Below is a small trained network, with its code and all its weights. Each question gives an input and a class and asks what happens when units are switched off, that is, made to give their printed mean instead of their output.

import numpy as np


def w(rows, s, z=0):
    codes = np.array(rows[::2]) - 128.0
    scale = np.full(codes.shape[1], s)
    scale[-1] = z or s
    return codes * scale


def f(y):
    return y / 2 * (1 + np.tanh(0.7978845608 * (y + 0.044715 * y**3)))


def log_softmax(a):
    a = a - a.max(-1, keepdims=True)
    return a - np.log(np.exp(a).sum(-1, keepdims=True))


def net(x, mask):
    res = np.array(x, float).reshape(1, 8) / 4 @ E
    y = f(res @ A[0][:, :-1].T + A[0][:, -1])
    res = res + np.where(mask, y, B[0][:, -1]) @ B[0][:, :-1]
    return log_softmax(res[-1] @ U[:, :-1].T + U[:, -1])


A, B = {}, {}
E = w([
[214,190,218,166,72,69,222,149,81],'x0',
[147,72,220,34,97,219,165,32,124],'x1',
[204,133,169,204,253,191,57,111,66],'x2',
[54,77,159,191,75,82,63,80,26],'x3',
[132,122,128,126,130,121,128,132,128],'x4',
[129,126,126,127,126,130,129,130,123],'x5',
[135,107,127,112,144,114,134,142,109],'x6',
[121,140,127,135,125,132,126,120,128],'x7',
],0.0053)
A[0] = w([
[132,185,97,167,118,152,116,70,147,254],'neuron 1',
[80,75,153,197,70,86,71,84,68,117],'neuron 2',
[171,173,118,90,171,153,150,183,209,225],'neuron 3',
[118,171,62,195,150,60,94,214,134,100],'neuron 4',
[73,80,161,180,80,79,68,89,56,88],'neuron 5',
[118,181,53,189,148,57,97,203,127,96],'neuron 6',
[147,90,188,53,107,207,156,27,111,99],'neuron 7',
[68,91,153,172,79,72,82,69,52,69],'neuron 8',
[207,192,220,183,59,63,226,132,87,114],'neuron 9',
[40,69,44,103,165,180,62,95,173,101],'neuron 10',
[64,78,153,192,80,93,84,93,54,96],'neuron 11',
[46,112,70,48,2,50,201,137,178,111],'neuron 12',
],0.0049,0.0053)
B[0] = w([
[61,105,69,112,81,72,198,107,41,255],'neuron 1',
[155,124,73,103,123,184,181,185,141,188],'neuron 2',
[140,100,72,109,87,157,195,139,76,250],'neuron 3',
[180,39,192,149,55,65,82,80,211,177],'neuron 4',
[176,123,75,118,138,205,180,195,177,172],'neuron 5',
[179,39,217,142,58,66,89,87,223,175],'neuron 6',
[172,35,226,153,63,48,65,90,230,204],'neuron 7',
[179,134,91,95,155,214,157,199,208,162],'neuron 8',
[29,200,187,32,213,79,35,226,153,203],'neuron 9',
[44,198,189,50,187,74,51,185,140,203],'neuron 10',
[176,119,76,100,120,198,173,191,162,175],'neuron 11',
[228,215,132,255,250,203,59,25,71,249],'neuron 12',
],0.0065,0.0041)
U = w([
[180,35,207,141,32,81,76,88,254,43],'0',
[113,127,106,127,116,119,143,117,78,254],'1',
[23,211,167,45,195,94,64,205,140,39],'2',
[218,193,118,247,233,192,83,41,62,82],'3',
[104,104,102,121,86,118,160,121,68,194],'4',
[178,123,47,93,88,205,226,201,177,36],'5',
[92,111,108,136,85,108,158,103,73,166],'6',
],0.009,0.0064)

Each question gives the input, the list of numbers given to net, and the class t.
The units are the neurons (one row each of A and B). Each row of codes is followed by its name. A weight is (code - 128) times the scale printed after its matrix; where a second scale follows, it is the last column's (A, B and U).
mask holds one flag per neuron, in row order. A switched-off neuron (its flag False) gives its mean, the last column of its row in B, instead of its output. The means were averaged over made-up inputs and are rounded, as every weight is.
A unit's drop is (log p(t) with every unit on - log p(t) with that unit switched off) / (log p(t) with every unit on - log p(t) with every unit switched off).
The circuit of an input: a set's keep is (log p(t) with only the set's units on - log p(t) with every unit switched off) / (log p(t) with every unit on - log p(t) with every unit switched off). Starting from all 12 units, units are removed one at a time, each time the one whose removal leaves the highest keep (on an exact tie, the one counted first), for as long as the keep stays at least 0.8.
circuit, biggest first: the units of the circuit, biggest drop first
most important unit: the unit with the biggest drop
k most important neurons: the k neurons with the biggest drops, biggest first
drop when u is switched off: that unit's drop, to one decimal
input [5,1,-4,5,4,-2,-1,2], class 2: 2 most important neurons => neuron 9; neuron 3
input [-6,8,-2,1,0,1,-3,0], class 0: circuit, biggest first => neuron 7
input [-3,8,6,1,-2,-2,3,0], class 0: 2 most important neurons => neuron 7; neuron 12
input [-5,3,-2,4,-2,1,4,7], class 2: 2 most important neurons => neuron 10; neuron 3
input [6,2,4,-2,4,0,-4,2], class 2: 2 most important neurons => neuron 9; neuron 12
input [8,-2,7,-7,-8,2,1,-5], class 2: 2 most important neurons => neuron 9; neuron 12
input [4,-5,5,-4,-4,-7,-7,-4], class 1: circuit, biggest first => neuron 12; neuron 1
input [3,-8,-8,-2,-2,8,-1,-7], class 0: 2 most important neurons => neuron 6; neuron 4
input [-2,-8,-8,-6,4,1,-2,-3], class 0: 2 most important neurons => neuron 6; neuron 4
input [-8,3,5,4,8,6,7,8], class 2: 2 most important neurons => neuron 10; neuron 12
input [-6,-4,-7,5,0,2,-5,7], class 3: 2 most important neurons => neuron 12; neuron 9
input [6,4,-7,-4,-4,-4,2,5], class 3: 2 most important neurons => neuron 12; neuron 10
input [-8,0,-7,5,-5,-2,3,6], class 2: 2 most important neurons => neuron 10; neuron 3
input [-1,-8,-7,3,3,-4,0,0], class 0: most important unit => neuron 6
input [3,8,7,-5,0,6,8,-4], class 0: 2 most important neurons => neuron 7; neuron 12
input [-1,-1,-6,6,-6,-2,0,7], class 3: 2 most important neurons => neuron 12; neuron 3
input [-5,4,3,1,3,4,-3,1], class 2: 2 most important neurons => neuron 10; neuron 12
input [8,4,5,1,5,-2,8,-3], class 2: 2 most important neurons => neuron 9; neuron 12
input [-8,4,8,-2,-6,-3,-3,8], class 2: drop when neuron 10 is switched off => 0.7
input [-2,-7,-7,4,3,2,1,-3], class 0: circuit, biggest first => neuron 6
input [5,-8,4,7,4,-6,-4,-6], class 0: drop when neuron 10 is switched off => 0.0
input [8,3,-3,-1,-1,0,-4,8], class 2: drop when neuron 9 is switched off => 1.0
input [-1,0,-7,-1,3,2,-2,6], class 3: drop when neuron 12 is switched off => 0.8
